Below are the code and all the weights of a small trained network. Each question names an input and a target symbol and asks about switching units off, where a switched-off unit gives its printed mean instead of its output.

import numpy as np


def w(rows, s, z=0):
    codes = np.array(rows[::2]) - 128.0
    scale = np.full(codes.shape[1], s)
    scale[-1] = z or s
    return codes * scale


def norm(h):
    return h / np.sqrt((h * h).mean(-1, keepdims=True) + 1e-5)


def f(y):
    return np.maximum(y, 0)


def softmax(a):
    e = np.exp(a - a.max(-1, keepdims=True))
    return e / e.sum(-1, keepdims=True)


def log_softmax(a):
    a = a - a.max(-1, keepdims=True)
    return a - np.log(np.exp(a).sum(-1, keepdims=True))


def net(x, mask):
    ids = ['ΔΞΣΦΨβζλμπω'.index(c) for c in x.split()]
    T = len(ids)
    res = E[ids] + P[:T]
    u = 0
    for l in range(2):
        r = norm(res)
        for j in range(2):
            rows = slice(2 * j, 2 * j + 2)
            q, k, v = (r @ M[l][rows].T for M in (Q, K, V))
            z = softmax(np.where(np.tri(T) > 0, q @ k.T / 2**0.5, -1e9)) @ v
            o = O[l][rows]
            res = res + np.where(mask[u + j], z, o[:, -1]) @ o[:, :-1]
        u += 2
        y = f(norm(res) @ A[l][:, :-1].T + A[l][:, -1])
        res = res + np.where(mask[u : u + 4], y, B[l][:, -1]) @ B[l][:, :-1]
        u += 4
    return log_softmax(norm(res)[-1] @ U[:, :-1].T + U[:, -1])


Q, K, V, O, A, B = {}, {}, {}, {}, {}, {}
E = w([
[198,148,67,202,166],'Δ',
[155,125,67,191,108],'Ξ',
[118,105,116,135,109],'Σ',
[104,123,132,195,137],'Φ',
[175,203,96,107,142],'Ψ',
[189,125,117,177,129],'β',
[180,38,167,152,248],'ζ',
[151,92,97,151,174],'λ',
[174,104,154,187,137],'μ',
[127,111,86,181,199],'π',
[169,134,80,160,65],'ω',
],0.019)
P = w([
[130,206,206,46,173],'0',
[181,30,103,160,137],'1',
[186,73,66,154,173],'2',
[179,2,81,105,121],'3',
[178,32,86,164,164],'4',
[210,54,136,175,123],'5',
[139,21,44,143,184],'6',
[132,173,144,178,197],'7',
],0.0078)
Q[0] = w([
[121,254,136,104,159],'0.h0',
[183,50,39,210,110],'0.h0',
[198,97,81,242,190],'0.h1',
[145,103,170,139,137],'0.h1',
],0.0077)
K[0] = w([
[105,88,106,201,115],'0.h0',
[71,220,254,128,195],'0.h0',
[37,241,170,93,221],'0.h1',
[168,127,176,157,194],'0.h1',
],0.0076)
V[0] = w([
[200,2,166,39,101],'0.h0',
[151,5,156,189,138],'0.h0',
[228,111,3,34,115],'0.h1',
[187,90,54,222,104],'0.h1',
],0.0067)
O[0] = w([
[146,160,133,219,71,54],'0.h0',
[113,55,78,123,62,147],'0.h0',
[78,209,67,230,121,236],'0.h1',
[54,56,255,144,159,253],'0.h1',
],0.0097,0.0028)
A[0] = w([
[146,1,132,215,131,117],'0.n0',
[34,103,123,126,149,178],'0.n1',
[151,142,100,180,158,104],'0.n2',
[141,125,172,166,149,5],'0.n3',
],0.0083,0.0029)
B[0] = w([
[31,159,70,120,114,246],'0.n0',
[246,144,93,135,44,158],'0.n1',
[66,40,108,153,2,178],'0.n2',
[146,188,168,18,78,141],'0.n3',
],0.0091,0.012)
Q[1] = w([
[176,133,144,106,104],'1.h0',
[72,127,86,148,69],'1.h0',
[123,170,154,146,151],'1.h1',
[64,64,97,250,87],'1.h1',
],0.015)
K[1] = w([
[8,102,108,85,173],'1.h0',
[254,106,197,104,127],'1.h0',
[137,114,68,184,91],'1.h1',
[168,34,216,128,223],'1.h1',
],0.0081)
V[1] = w([
[80,142,147,233,188],'1.h0',
[216,94,67,82,218],'1.h0',
[216,190,187,104,1],'1.h1',
[145,205,214,172,210],'1.h1',
],0.0097)
O[1] = w([
[33,216,200,129,88,252],'1.h0',
[226,185,16,51,92,141],'1.h0',
[187,121,219,236,229,8],'1.h1',
[12,189,122,58,164,240],'1.h1',
],0.011,0.0042)
A[1] = w([
[7,41,122,182,16,113],'1.n0',
[117,210,16,56,2,87],'1.n1',
[207,35,179,207,148,96],'1.n2',
[135,62,116,95,162,4],'1.n3',
],0.0066,0.0046)
B[1] = w([
[227,1,173,91,8,254],'1.n0',
[125,212,149,224,74,250],'1.n1',
[86,200,8,171,218,161],'1.n2',
[114,149,238,222,221,129],'1.n3',
],0.0075,0.0077)
U = w([
[185,76,70,205,199,37],'Δ',
[117,72,98,73,83,3],'Ξ',
[166,59,108,188,42,103],'Σ',
[13,160,158,111,134,117],'Φ',
[14,223,76,64,99,81],'Ψ',
[224,147,50,136,165,247],'β',
[94,95,195,248,201,231],'ζ',
[80,76,186,128,99,211],'λ',
[149,249,52,136,85,161],'μ',
[248,82,124,2,140,234],'π',
[139,196,13,41,117,2],'ω',
],0.0082,0.0021)

Each question gives the input, a string of symbols that net reads in full, and the target symbol t.
The units are the heads (2 rows each of Q, K, V and O) and the neurons (one row each of A and B). Each row of codes is followed by its name. A weight is (code - 128) times the scale printed after its matrix; where a second scale follows, it is the last column's (O, A, B and U).
mask holds one flag per unit, layer by layer, with each layer's heads first. A switched-off unit (its flag False) gives its mean, the last column of its rows in O or B, instead of its output. The means were averaged over made-up inputs and are rounded, as every weight is.
A unit's drop is (log p(t) with every unit on - log p(t) with that unit switched off) / (log p(t) with every unit on - log p(t) with every unit switched off).
The circuit of an input: a set's keep is (log p(t) with only the set's units on - log p(t) with every unit switched off) / (log p(t) with every unit on - log p(t) with every unit switched off). Starting from all 12 units, units are removed one at a time, each time the one whose removal leaves the highest keep (on an exact tie, the one counted first), for as long as the keep stays at least 0.8.
units of the circuit, in order: the units of the circuit, biggest drop first
unit that matters most: the unit with the biggest drop
top k neurons: the k neurons with the biggest drops, biggest first
heads that matter: for each layer, one digit per head in row order, 1 if its drop is at least 0.15 and else 0, layers parted by /
input β Φ μ ω Σ β, target ζ: units of the circuit, in order -> 1.h1, 0.n0
input β π β, target ζ: units of the circuit, in order -> 0.n0, 1.h1
input Ψ Ξ Σ β β, target μ: heads that matter -> 11 / 10
input Δ Ψ β Δ Δ Ξ, target Ψ: heads that matter -> 11 / 01
input Δ Ψ μ β β Δ, target Ψ: units of the circuit, in order -> 0.n0, 0.h0, 0.h1, 1.h1
input Σ λ ω μ λ ω Φ β, target β: heads that matter -> 01 / 01
input λ Σ π λ β λ Φ β, target Σ: units of the circuit, in order -> 1.h1, 0.h0
input π ω Σ Ψ Σ β, target ω: unit that matters most -> 1.h0
input Δ Φ μ, target Ψ: units of the circuit, in order -> 0.n0, 0.h0, 1.h1
input Σ β π, target β: units of the circuit, in order -> 0.h1, 1.h1
input Ξ Δ β π π Φ Δ, target Φ: heads that matter -> 11 / 01
input Φ Σ Ξ Δ Ξ β β ω, target π: heads that matter -> 01 / 00
input β μ Δ ω, target ζ: heads that matter -> 00 / 01
input Σ β ζ, target β: heads that matter -> 01 / 00
input Φ Φ Σ λ Ξ Ξ Δ, target π: heads that matter -> 01 / 00
input β π Δ β Δ Σ, target ζ: top 2 neurons -> 0.n0, 0.n3
input β β Φ π Φ λ Ψ, target ζ: top 3 neurons -> 0.n0, 0.n1, 0.n3
input Ψ β β Δ Σ, target μ: unit that matters most -> 0.h0
input λ λ ω Ψ ω π, target Σ: heads that matter -> 11 / 01
input Ξ β λ Δ λ, target Φ: unit that matters most -> 0.h1
input Ξ β μ β β π μ, target Φ: top 2 neurons -> 0.n0, 0.n2
input ω Φ β Ξ Φ Σ Ξ Δ, target λ: heads that matter -> 01 / 10
input β Δ π β β Σ λ, target ζ: top 3 neurons -> 0.n0, 0.n1, 0.n3
input Ψ β λ β μ β π, target μ: top 2 neurons -> 0.n0, 1.n1
